X =
[[234 110 189 200 112  96 180 191 126  94  95 128]
 [119 145 128 113 129  83 128 113 117 150 128 153]
 [ 92 144 140  40 143  89 115 125  78 172 190 168]
 [108 132 114 141 127 128 119 126 149 135 113 108]
 [139 149 125 146 131 139 119 130 128 103 103 135]
 [173  83 138 142 139 201 168 160 139  77 142  97]
 [ 79 159  70  55 209 180 184  95 139 101 158 138]
 [195 123 190 146 120  99 145 185  98 117 130 146]
 [104 118  99 143 134 173 136 116 162 120 124  91]
 [ 80 145 114  86 132  97 103 104 118 167 145 144]
 [123  80 134 123 118 140 140 135 142 148 155  99]]
Indices start at 1.
(1, 1) => 234
(4, 4) => 141
(11, 10) => 148
(8, 6) => 99
(7, 5) => 209
(7, 11) => 158
(11, 9) => 142
(4, 6) => 128
(6, 4) => 142
(2, 11) => 128
(8, 10) => 117
(11, 3) => 134
(5, 1) => 139
(3, 11) => 190
(5, 3) => 125
(8, 3) => 190
(1, 7) => 180
(5, 4) => 146
(7, 10) => 101
(10, 8) => 104
(4, 3) => 114
(6, 11) => 142
(4, 2) => 132
(7, 8) => 95
(4, 8) => 126
(5, 8) => 130
(3, 8) => 125
(8, 1) => 195
(9, 2) => 118
(2, 3) => 128
(3, 10) => 172
(9, 10) => 120
(2, 4) => 113
(5, 10) => 103
(2, 2) => 145
(1, 8) => 191
(1, 9) => 126

grid =
[[129, 151, 179, 134, 169, 99, 128, 108],
[123, 156, 96, 185, 107, 108, 140, 160],
[130, 42, 119, 129, 96, 168, 90, 192],
[170, 132, 130, 128, 147, 115, 82, 122],
[129, 132, 92, 120, 138, 131, 126, 163],
[133, 127, 173, 173, 108, 140, 109, 173]]
Indices start at 1.
(1, 1) => 129
(2, 1) => 123
(1, 5) => 169
(4, 5) => 147
(3, 6) => 168
(3, 3) => 119
(1, 7) => 128
(3, 2) => 42
(4, 7) => 82
(2, 6) => 108
(6, 8) => 173
(3, 8) => 192
(5, 7) => 126
(4, 8) => 122
(4, 2) => 132
(1, 3) => 179
(6, 2) => 127
(1, 4) => 134
(6, 1) => 133

m =
 95  119  121  125  187   96  110   81  173  109   71  133  152  213  111
 96  144  129  120  147  187  111   73  151  130   96  163   96  147  130
130  137  126   99   86  137  141   87  134   91   99  172  117   90  143
172  170  122  103   98  142  126   66   67  106  101  109  140  117  116
100   99  110  191  144  125  112  121  161  110  118  145  150  153  120
151  120  108  161   91  103  174   87  124  140  184  110  126  115  151
112  172  124  129   93   63  134  124  166  104  192  111  122  120  135
 96  123  120  112  143  115  146  123  200   97  124  113  107  124  143
153  142  191  152  166  142  140  141  216   96  125  124  123  121  114
120  101  183  151  159   64  113   63   89  102   87  140  135  125  115
Rows and columns are counted from 1.
(1, 1): 95
(1, 5): 187
(5, 12): 145
(1, 13): 152
(6, 14): 115
(6, 11): 184
(8, 2): 123
(4, 13): 140
(4, 15): 116
(5, 3): 110
(4, 4): 103
(8, 9): 200
(2, 2): 144
(8, 8): 123
(4, 14): 117
(6, 15): 151
(9, 9): 216
(2, 14): 147
(1, 4): 125
(6, 7): 174
(9, 12): 124
(8, 4): 112
(9, 2): 142
(9, 5): 166
(8, 13): 107
(10, 11): 87
(6, 9): 124
(8, 1): 96
(7, 11): 192
(9, 6): 142
(2, 11): 96
(10, 3): 183

data =
[[127, 136, 127, 127, 127, 128, 129, 128, 133, 127],
[127, 135, 123, 127, 128, 128, 127, 128, 141, 127],
[129, 117, 116, 158, 192, 181, 100, 208, 141, 128],
[127, 133, 130, 124, 119, 121, 133, 117, 130, 127],
[127, 127, 125, 135, 144, 141, 122, 149, 134, 127],
[126, 133, 137, 113, 96, 102, 145, 89, 123, 127],
[129, 115, 114, 154, 184, 172, 100, 198, 149, 128],
[129, 115, 111, 158, 193, 179, 97, 207, 152, 128],
[129, 112, 113, 154, 185, 174, 99, 198, 153, 128],
[128, 112, 119, 147, 169, 159, 109, 176, 142, 128],
[126, 134, 129, 123, 121, 121, 134, 117, 130, 127],
[124, 143, 144, 98, 64, 76, 161, 47, 118, 126]]
Rows and columns are counted from 1.
row 1 col 1 => 127
row 9 col 2 => 112
row 12 col 8 => 47
row 1 col 5 => 127
row 4 col 2 => 133
row 9 col 4 => 154
row 9 col 7 => 99
row 2 col 2 => 135
row 10 col 1 => 128
row 7 col 8 => 198
row 7 col 9 => 149
row 7 col 10 => 128
row 2 col 8 => 128
row 3 col 9 => 141
row 5 col 8 => 149
row 3 col 3 => 116
row 5 col 7 => 122
row 4 col 7 => 133
row 3 col 2 => 117
row 4 col 10 => 127
row 4 col 1 => 127
row 9 col 5 => 185
row 12 col 9 => 118
row 10 col 2 => 112
row 11 col 4 => 123
row 4 col 3 => 130
row 1 col 3 => 127
row 4 col 8 => 117
row 6 col 7 => 145
row 2 col 6 => 128
row 8 col 5 => 193
row 6 col 5 => 96
row 5 col 2 => 127
row 6 col 2 => 133
row 7 col 6 => 172
